The symbols move the units like this.
BZ: lu>CP, na>MG, va>GH, ru>DR, ve>BH, fu>-
BD: lu>NR, na>QN, va>SR, ru>RT, ve>JH, fu>JF
SB: lu>MH, na>FJ, va>RH, ru>ZS, ve>SG, fu>CJ
TN: lu>MQ, na>HR, va>-, ru>JC, ve>PP, fu>QG
DP: lu>-, na>TQ, va>LQ, ru>LG, ve>BF, fu>QL
PP: lu>TN, na>TH, va>-, ru>RH, ve>FF, fu>FJ
FF: lu>PP, na>SQ, va>-, ru>DG, ve>-, fu>ZL
RR: lu>GD, na>CD, va>HR, ru>QG, ve>MD, fu>MN
RM: lu>MG, na>QZ, va>JT, ru>BH, ve>HP, fu>-
NC: lu>BH, na>HP, va>QN, ru>JF, ve>NJ, fu>-
QN: lu>LL, na>SD, va>LJ, ru>BD, ve>CT, fu>NC
FM: lu>TL, na>RH, va>-, ru>TH, ve>NG, fu>ZS
CD: lu>HH, na>MH, va>TL, ru>RR, ve>ZS, fu>JJ
NJ: lu>NC, na>SF, va>CT, ru>QH, ve>-, fu>-
NM: lu>LT, na>GF, va>ZD, ru>DN, ve>-, fu>LC
RH: lu>JC, na>PP, va>-, ru>FM, ve>DG, fu>SB
TH: lu>HR, na>FM, va>-, ru>PP, ve>SQ, fu>MD
JN: lu>PB, na>HC, va>QM, ru>HH, ve>MH, fu>MP
JC: lu>QM, na>TN, va>-, ru>TL, ve>RH, fu>MH
ZS: lu>CD, na>SB, va>FM, ru>MD, ve>ZD, fu>LT
ZL: lu>FJ, na>ZQ, va>FF, ru>SG, ve>-, fu>LS
LG: lu>-, na>DP, va>GB, ru>HT, ve>GH, fu>CP
SR: lu>PC, na>LJ, va>FJ, ru>CJ, ve>LS, fu>BD
LJ: lu>MN, na>LT, va>MD, ru>SR, ve>DN, fu>QN
MG: lu>QL, na>PJ, va>BF, ru>BZ, ve>RM, fu>-
SQ: lu>TH, na>NG, va>-, ru>FF, ve>-, fu>ZQ
SD: lu>JT, na>RT, va>LT, ru>QN, ve>LC, fu>HP
BH: lu>BZ, na>RM, va>LL, ru>DS, ve>NC, fu>-
CP: lu>-, na>QL, va>LG, ru>PQ, ve>BZ, fu>-
SL: lu>TD, na>GM, va>-, ru>MQ, ve>HR, fu>GD
SF: lu>HP, na>TJ, va>LC, ru>NJ, ve>-, fu>-
SM: lu>TQ, na>JQ, va>MP, ru>BF, ve>NS, fu>PJ
LT: lu>JJ, na>CJ, va>ZS, ru>LJ, ve>NM, fu>SD
LC: lu>SD, na>GT, va>NM, ru>CT, ve>-, fu>SF
MD: lu>RR, na>ZS, va>TH, ru>FJ, ve>ZQ, fu>LJ
PJ: lu>HJ, na>DR, va>SM, ru>MG, ve>QZ, fu>-
HT: lu>-, na>LG, va>PM, ru>TQ, ve>JQ, fu>PQ
QG: lu>HC, na>RR, va>TN, ru>MH, ve>FJ, fu>PC
LL: lu>GH, na>JT, va>MN, ru>NR, ve>QN, fu>BH
JF: lu>DS, na>NC, va>BD, ru>CF, ve>QH, fu>-
JT: lu>BF, na>NS, va>JJ, ru>LL, ve>SD, fu>RM
DG: lu>RH, na>FF, va>-, ru>NG, ve>-, fu>SG
PM: lu>-, na>GB, va>PF, ru>QJ, ve>ML, fu>HT
ZD: lu>ZS, na>SG, va>NG, ru>ZQ, ve>-, fu>NM
JJ: lu>LB, na>FC, va>CD, ru>MN, ve>LT, fu>JT
MQ: lu>NQ, na>SL, va>-, ru>QM, ve>TN, fu>HC
CT: lu>QN, na>LC, va>DN, ru>JH, ve>-, fu>NJ
LS: lu>SR, na>DN, va>ZL, ru>GF, ve>-, fu>JH
RG: lu>GB, na>LB, va>GD, ru>ML, ve>MN, fu>GH
DS: lu>DR, na>BH, va>NR, ru>QZ, ve>JF, fu>-
GF: lu>CJ, na>LS, va>SG, ru>NM, ve>-, fu>GT
PC: lu>ML, na>MN, va>QG, ru>FC, ve>SR, fu>NR
NQ: lu>-, na>TD, va>-, ru>CR, ve>MQ, fu>PF
FC: lu>MP, na>PC, va>MH, ru>JJ, ve>CJ, fu>NS
CF: lu>QZ, na>JF, va>RT, ru>HP, ve>TJ, fu>-
MH: lu>JN, na>QG, va>JC, ru>CD, ve>SB, fu>FC
ZQ: lu>MD, na>ZD, va>SQ, ru>ZL, ve>-, fu>DN
ML: lu>PM, na>RG, va>HC, ru>MP, ve>PC, fu>JQ
HR: lu>SL, na>TL, va>-, ru>TN, ve>TH, fu>RR
DR: lu>PQ, na>BZ, va>JQ, ru>PJ, ve>DS, fu>-
GB: lu>-, na>LQ, va>JM, ru>PM, ve>RG, fu>LG
TD: lu>-, na>GP, va>-, ru>NQ, ve>SL, fu>JM
MN: lu>RG, na>JJ, va>RR, ru>PC, ve>LJ, fu>LL
JQ: lu>HT, na>GH, va>ML, ru>SM, ve>NR, fu>DR
QJ: lu>-, na>PM, va>PB, ru>LQ, ve>MP, fu>TQ
GT: lu>RT, na>JH, va>GF, ru>LC, ve>-, fu>TJ
PQ: lu>-, na>CP, va>HT, ru>HJ, ve>DR, fu>-
DN: lu>LJ, na>NM, va>ZQ, ru>LS, ve>-, fu>CT
HH: lu>ZC, na>JN, va>GM, ru>GD, ve>CD, fu>LB
QL: lu>-, na>HJ, va>DP, ru>CP, ve>MG, fu>-
GD: lu>JM, na>HH, va>SL, ru>HC, ve>RR, fu>RG
HP: lu>RM, na>CF, va>SD, ru>NC, ve>SF, fu>-
LB: lu>LQ, na>MP, va>HH, ru>RG, ve>JJ, fu>BF
SG: lu>SB, na>ZL, va>DG, ru>ZD, ve>-, fu>GF
ZC: lu>-, na>PB, va>GP, ru>JM, ve>HH, fu>LQ
CJ: lu>FC, na>SR, va>SB, ru>LT, ve>GF, fu>RT
CR: lu>-, na>NQ, va>-, ru>GP, ve>QM, fu>PB
TJ: lu>CF, na>QH, va>GT, ru>SF, ve>-, fu>-
HC: lu>PF, na>GD, va>MQ, ru>JN, ve>QG, fu>ML
HJ: lu>-, na>PQ, va>TQ, ru>QL, ve>PJ, fu>-
BF: lu>DP, na>SM, va>LB, ru>GH, ve>JT, fu>MG
MP: lu>QJ, na>ML, va>JN, ru>LB, ve>FC, fu>SM
NS: lu>SM, na>NR, va>FC, ru>JT, ve>RT, fu>QZ
GP: lu>-, na>CR, va>-, ru>TD, ve>GM, fu>ZC
GM: lu>GP, na>QM, va>-, ru>SL, ve>TL, fu>HH
QZ: lu>PJ, na>DS, va>NS, ru>RM, ve>CF, fu>-
PF: lu>-, na>JM, va>NQ, ru>PB, ve>HC, fu>PM
QH: lu>JF, na>NJ, va>JH, ru>TJ, ve>-, fu>-
PB: lu>-, na>PF, va>CR, ru>ZC, ve>JN, fu>QJ
TQ: lu>-, na>HT, va>QJ, ru>DP, ve>SM, fu>HJ
GH: lu>LG, na>BF, va>RG, ru>JQ, ve>LL, fu>BZ
NR: lu>JQ, na>LL, va>PC, ru>NS, ve>BD, fu>DS
LQ: lu>-, na>QJ, va>ZC, ru>GB, ve>LB, fu>DP
JM: lu>-, na>ZC, va>TD, ru>PF, ve>GD, fu>GB
NG: lu>FM, na>DG, va>-, ru>SQ, ve>-, fu>ZD
QM: lu>CR, na>MQ, va>-, ru>GM, ve>JC, fu>JN
TL: lu>GM, na>JC, va>-, ru>HR, ve>FM, fu>CD
JH: lu>BD, na>CT, va>LS, ru>GT, ve>-, fu>QH
FJ: lu>QG, na>MD, va>PP, ru>SB, ve>ZL, fu>SR
RT: lu>NS, na>BD, va>CJ, ru>SD, ve>GT, fu>CF

The rows follow the links: the fewer symbols apart two units are, the more alike their rows tend to be.

Each row is also shifted at random along 2 hidden directions that mean nothing.

Some units, each with a row of numbers:
TL: 99 71 30 -42 -9 77 -95 -21 -145 66 3 -132 31 85 -63 -5 -8 38 -55 7 -50 -32 -15 -40 -45
ZL: 7 -34 -168 27 -28 35 117 92 -125 -185 -27 111 -22 -23 -103 79 1 -22 21 47 47 44 112 -6 -79
HC: -32 -84 -98 80 -31 -47 -45 111 -58 -1 23 44 6 -47 -48 -57 64 48 -64 -83 40 79 -79 127 30
PM: -64 -144 -122 65 2 -19 -78 -12 72 -109 17 11 -4 -72 9 -37 26 -62 -3 -118 -29 113 -55 165 26
GH: -86 -48 116 -14 165 -43 -89 -57 138 44 0 -11 20 60 115 -167 86 -65 78 -46 9 37 -19 31 30
NJ: -65 33 118 -5 142 -11 117 16 25 58 -38 39 19 87 23 -21 3 -35 99 107 37 -39 51 -122 -34
CT: -80 94 -23 -18 55 37 74 4 18 -101 -25 89 56 68 -13 150 42 35 108 77 95 -37 140 -102 -38
DN: -13 18 16 -37 66 9 43 50 -76 -55 -100 80 -12 58 -1 32 58 -14 101 49 99 0 135 -77 -28
JM: -24 -23 3 68 99 6 -155 -9 -14 62 8 -80 32 47 7 -9 44 86 -23 -138 24 83 -46 109 47
RR: -3 -33 -141 8 79 131 -105 9 -131 -207 3 -20 7 112 -60 -58 100 -15 10 -94 86 69 62 53 -104
FM: 145 -22 176 -35 31 42 -2 21 -165 135 -64 -81 -31 48 -54 -181 7 -37 -18 14 -50 -41 -7 -68 -35
RH: 100 -46 -138 -12 -121 64 78 26 -146 -102 -5 -21 -23 -20 -130 23 -68 -52 -71 33 -62 -10 -3 -5 -112
PP: 14 -93 21 96 22 -40 98 165 -146 78 -28 53 4 -11 -85 -136 18 -23 -74 48 30 29 -21 -1 -29
SL: -19 -79 -17 53 119 88 -88 14 -100 -20 22 -69 44 102 -87 -98 59 -12 -44 -84 8 70 -41 77 -39
JN: 94 0 64 -4 -102 -97 -65 60 -52 191 14 -51 -46 -102 -12 -40 -21 128 -95 -87 -54 -16 -50 37 112
LL: -89 -15 55 -32 125 23 -46 -41 106 -24 33 12 -5 78 81 -96 86 -82 106 15 64 5 33 -23 -22
TN: -14 7 -176 87 -46 32 24 123 -109 -38 78 10 58 37 -105 55 21 71 -112 6 56 51 -43 25 -43
CP: -140 56 -40 55 97 33 -83 -70 140 15 67 -24 124 63 56 107 13 66 18 -15 32 37 -44 29 9
SQ: 11 23 102 27 78 15 74 84 -176 91 -84 15 41 73 -48 -4 10 56 23 42 78 -16 78 -97 20
NR: -155 22 -173 33 -19 -30 53 23 97 -109 95 138 23 -26 44 76 36 -14 14 28 84 21 -2 29 -57
ZD: 111 111 76 -66 -28 4 21 31 -122 96 -80 -6 -30 18 -24 65 -5 91 46 34 41 -80 126 -129 18
BH: -118 58 165 29 149 -82 8 1 107 201 36 12 79 103 106 -94 65 18 40 62 41 -38 -18 -93 61
LC: 67 -50 244 -105 58 -42 86 -31 -4 71 -134 -2 -112 -16 53 -155 -9 -120 100 67 -65 -94 39 -114 21
RM: 10 79 106 -74 34 36 -19 -104 106 51 55 -73 6 55 82 -16 -44 -63 32 80 -64 -79 -30 -72 -45
BD: -80 14 -45 13 -11 -85 123 96 74 -50 7 151 8 -29 46 55 14 27 54 79 78 -13 49 -53 -21
DG: 108 -41 -38 4 -78 39 125 48 -165 -40 -42 5 -19 -27 -103 3 -52 -25 -30 73 -70 -15 19 -26 -42
ML: -88 -45 -51 88 0 -100 -39 94 88 49 32 73 -14 -74 55 -41 70 42 -18 -85 68 71 -34 88 83
GT: 28 42 23 -38 -87 -59 145 13 -4 -11 -54 59 -61 -78 21 71 -52 11 47 92 -9 -74 88 -86 4
SR: -15 -91 19 34 1 -93 119 152 -24 -2 -61 158 -66 -66 28 -144 70 -56 64 18 54 7 31 -3 32
NG: 85 72 -159 -70 -49 169 42 -65 -174 -238 -38 -45 3 83 -112 164 -67 -2 -6 45 18 -13 113 -55 -123
HH: 96 48 11 -34 -43 57 -157 -42 -43 21 20 -138 -8 33 -15 22 -10 85 -41 -83 5 -35 -1 22 35
LQ: 45 0 99 -33 26 -22 -178 -96 81 77 -29 -101 -22 -9 41 -31 17 40 25 -117 -51 2 -53 59 91
PQ: -125 -77 -148 77 7 24 -9 -86 157 -120 80 28 64 -27 33 48 -29 -73 -52 -10 -39 87 -100 133 -46
FC: 125 -147 8 -70 -173 -78 6 -3 21 -55 -34 -3 -185 -188 51 -228 -8 -159 -12 -39 -133 -5 -40 92 14

Complete each set of four: the symbols that take the first to the second take the third to the fourth, perhaps in another order.
Answers are names.
39 150 176 -126 -3 -53 2 -49 47 156 -56 -15 -35 26 123 51 0 79 60 69 54 -143 94 -168 57
: 139 20 93 -96 -25 72 -33 5 -127 -11 -66 -78 -51 34 -28 -52 -13 -3 16 -24 2 -41 82 -49 -55
:: 86 123 6 -131 -36 48 -49 -37 -57 -41 -48 -38 -68 54 43 74 12 62 70 14 49 -90 131 -104 2
: FM

-66 -81 89 -36 137 -10 -23 -31 88 -23 -11 34 -23 74 98 -192 104 -126 93 -5 31 22 25 2 -36
: -128 -83 -87 62 9 -69 -3 21 137 -69 69 99 0 -54 47 -66 30 -87 -3 -38 -6 68 -67 116 -16
:: -11 -1 -104 49 -40 -45 83 180 -139 -33 -12 120 -17 -28 -45 1 40 46 -43 1 89 20 56 5 -4
: MH

-115 56 65 21 136 -46 -88 -36 130 81 37 2 42 51 116 8 70 50 49 -37 72 3 -1 6 72
: 25 77 129 -16 32 -45 -181 -70 62 185 -8 -91 18 -15 55 58 9 145 -13 -99 -7 -38 -35 -11 150
:: 75 -39 -25 -83 -137 -40 74 31 -8 -72 -41 66 -130 -136 -17 -54 -32 -44 33 32 -31 -70 56 -18 -10
: QG

-123 -66 12 96 43 -76 47 5 119 52 71 46 72 -20 52 -112 4 -78 -14 21 -16 60 -120 63 25
: -88 135 -10 18 99 -33 -181 18 60 55 22 14 46 75 59 102 78 180 29 -84 118 15 56 8 99
:: -41 96 -91 -34 -11 104 -67 -183 137 -99 96 -88 59 92 27 126 -57 -25 -2 14 -67 -20 -49 -5 -81
: MP

-53 -145 -140 39 6 -24 -53 -28 72 -166 30 35 6 -63 14 -21 31 -57 -4 -119 -28 99 -59 171 -4
: -18 -179 40 39 134 21 -149 -64 64 -63 -23 -50 -25 5 29 -206 95 -131 46 -156 -60 126 -67 180 36
:: -8 -4 39 65 89 17 -135 10 -57 96 26 -60 86 92 -28 6 19 83 -73 -83 13 90 -52 64 66
: GP

43 51 208 -94 44 -65 64 -19 1 114 -74 22 -33 8 63 -21 -15 8 88 91 12 -104 97 -162 49
: -23 -28 -21 -38 96 50 4 28 -44 -148 -35 40 -57 73 2 -47 118 -83 98 -36 104 -11 104 -17 -65
:: 121 -113 -83 -14 -176 12 12 22 -101 -135 28 -21 -105 -103 -56 -122 -35 -88 -68 -34 -95 9 -45 65 -61
: GM

0 -39 -13 3 104 60 -104 75 -121 -47 -14 -20 7 100 -4 -78 143 10 -7 -82 96 40 26 20 -48
: -11 -46 22 56 -11 -90 93 173 -106 83 -43 99 -30 -42 -35 -86 71 50 -19 10 74 -13 34 -11 42
:: -137 68 -98 31 73 40 -131 -93 140 -62 53 1 85 60 57 156 12 52 23 -82 59 41 -4 51 45
: JQ

54 119 51 -122 -41 25 -129 -71 6 -24 -26 -67 -68 11 47 64 -1 91 66 -68 39 -72 87 -49 28
: 46 -24 -6 -136 -39 100 8 -147 42 -227 -23 -22 -79 -4 35 -48 -13 -177 74 31 -49 -49 69 -35 -131
:: 26 -48 -157 -68 -156 25 39 -93 135 -227 59 3 -78 -117 16 4 -70 -155 -13 18 -100 -31 -35 56 -93
: CF

-21 -120 -22 68 85 86 -117 -37 -81 -35 -5 -100 66 75 -71 -60 39 -58 -43 -103 -44 115 -79 122 -39
: -13 -83 120 129 52 -91 -37 85 -25 241 -2 -37 32 -23 -34 -123 -4 61 -70 -92 -41 73 -128 59 128
:: -89 78 -254 96 -71 48 -40 76 -68 -59 110 19 102 25 -93 230 -6 160 -120 -35 100 92 -41 74 -31
: QM

12 -23 70 -61 -6 81 7 -160 95 -51 39 -91 -29 53 76 -108 -5 -174 22 66 -103 -38 -62 -37 -106
: -15 156 60 -72 12 23 35 -86 75 54 19 -37 49 44 51 97 -25 38 32 128 9 -92 27 -144 -49
:: -16 3 32 -1 54 32 -90 -149 143 32 32 -86 34 24 65 8 -41 -25 -16 -4 -75 3 -65 17 8
: MG

52 36 -16 -101 -23 81 -189 -130 37 -83 15 -108 -51 -13 32 2 10 -4 5 -101 -43 -9 -7 57 -14
: -66 -90 -175 46 -24 0 -81 -21 70 -144 44 52 28 -57 -10 64 12 -12 -26 -131 14 99 -53 157 27
:: 52 -68 117 -124 4 26 -50 -134 100 -50 -12 -86 -90 1 94 -191 -5 -186 66 3 -91 -56 -21 8 -66
: JQ

-99 19 -17 12 106 -3 -130 -77 133 -49 39 -12 56 41 55 99 28 22 25 -80 38 57 -25 93 42
: -76 16 -165 74 -24 -1 -107 4 97 -68 48 56 57 -48 3 152 0 87 -32 -100 47 84 -24 129 70
:: -5 82 26 -31 -91 -9 119 -12 104 64 38 42 9 -35 51 73 -81 2 -11 129 -40 -88 -13 -93 -12
: SD

-47 -7 -35 71 95 77 -103 30 -101 7 41 -70 76 130 -74 -22 44 52 -54 -72 28 70 -26 48 -26
: -24 -72 -25 133 -4 -45 -7 116 -86 104 54 8 63 4 -67 -41 3 71 -101 -42 -4 84 -97 85 33
:: 103 -87 131 5 40 4 -150 -82 -17 92 -42 -133 -27 1 8 -145 0 8 -6 -120 -89 9 -75 99 81
: JM

1 88 -17 -75 5 72 109 -81 27 -112 -19 4 30 63 -14 133 -55 -57 75 117 -1 -78 71 -103 -88
: 104 -141 120 -103 31 32 103 -96 -2 -129 -104 -12 -117 -23 30 -208 -2 -258 117 65 -93 -27 43 -50 -110
:: -96 96 214 3 146 -58 80 37 62 233 11 36 36 109 99 -28 66 61 75 108 80 -69 34 -144 69
: QN

79 -43 -24 -70 -171 -61 18 7 35 -55 16 10 -123 -148 33 -66 -21 -35 -24 -34 -86 -51 -18 54 4
: 78 -9 -64 -73 -158 -38 79 26 -6 -86 -50 58 -107 -119 11 -13 -40 -46 10 29 -36 -57 45 11 -20
:: -121 77 -228 25 -74 -51 10 120 34 -138 75 154 16 -35 -20 150 55 89 2 -25 138 11 67 46 20
: SR

51 72 -40 -67 -185 -73 4 18 49 16 20 39 -64 -133 43 61 -15 78 -36 -8 -4 -84 17 -6 42
: -53 47 -139 -15 -112 37 67 -88 126 -105 103 -4 14 -31 6 105 -93 -73 -31 70 -70 -32 -66 -9 -95
:: 81 -44 72 -44 -82 -70 146 16 -73 -10 -97 60 -99 -102 -1 -58 -41 -73 39 44 -32 -59 66 -48 25
: TJ

-5 -58 -102 -10 -87 21 -57 -129 160 -154 45 -47 -22 -79 15 39 -64 -67 -23 -58 -97 25 -85 146 -22
: -78 -60 -128 62 -6 -13 -74 3 69 -72 43 46 -13 -77 -2 53 11 5 -46 -108 2 101 -40 154 45
:: -51 -76 -12 -2 22 -50 190 45 6 -110 -61 132 -40 -55 7 -52 9 -123 63 77 15 14 65 -21 -45
: DN

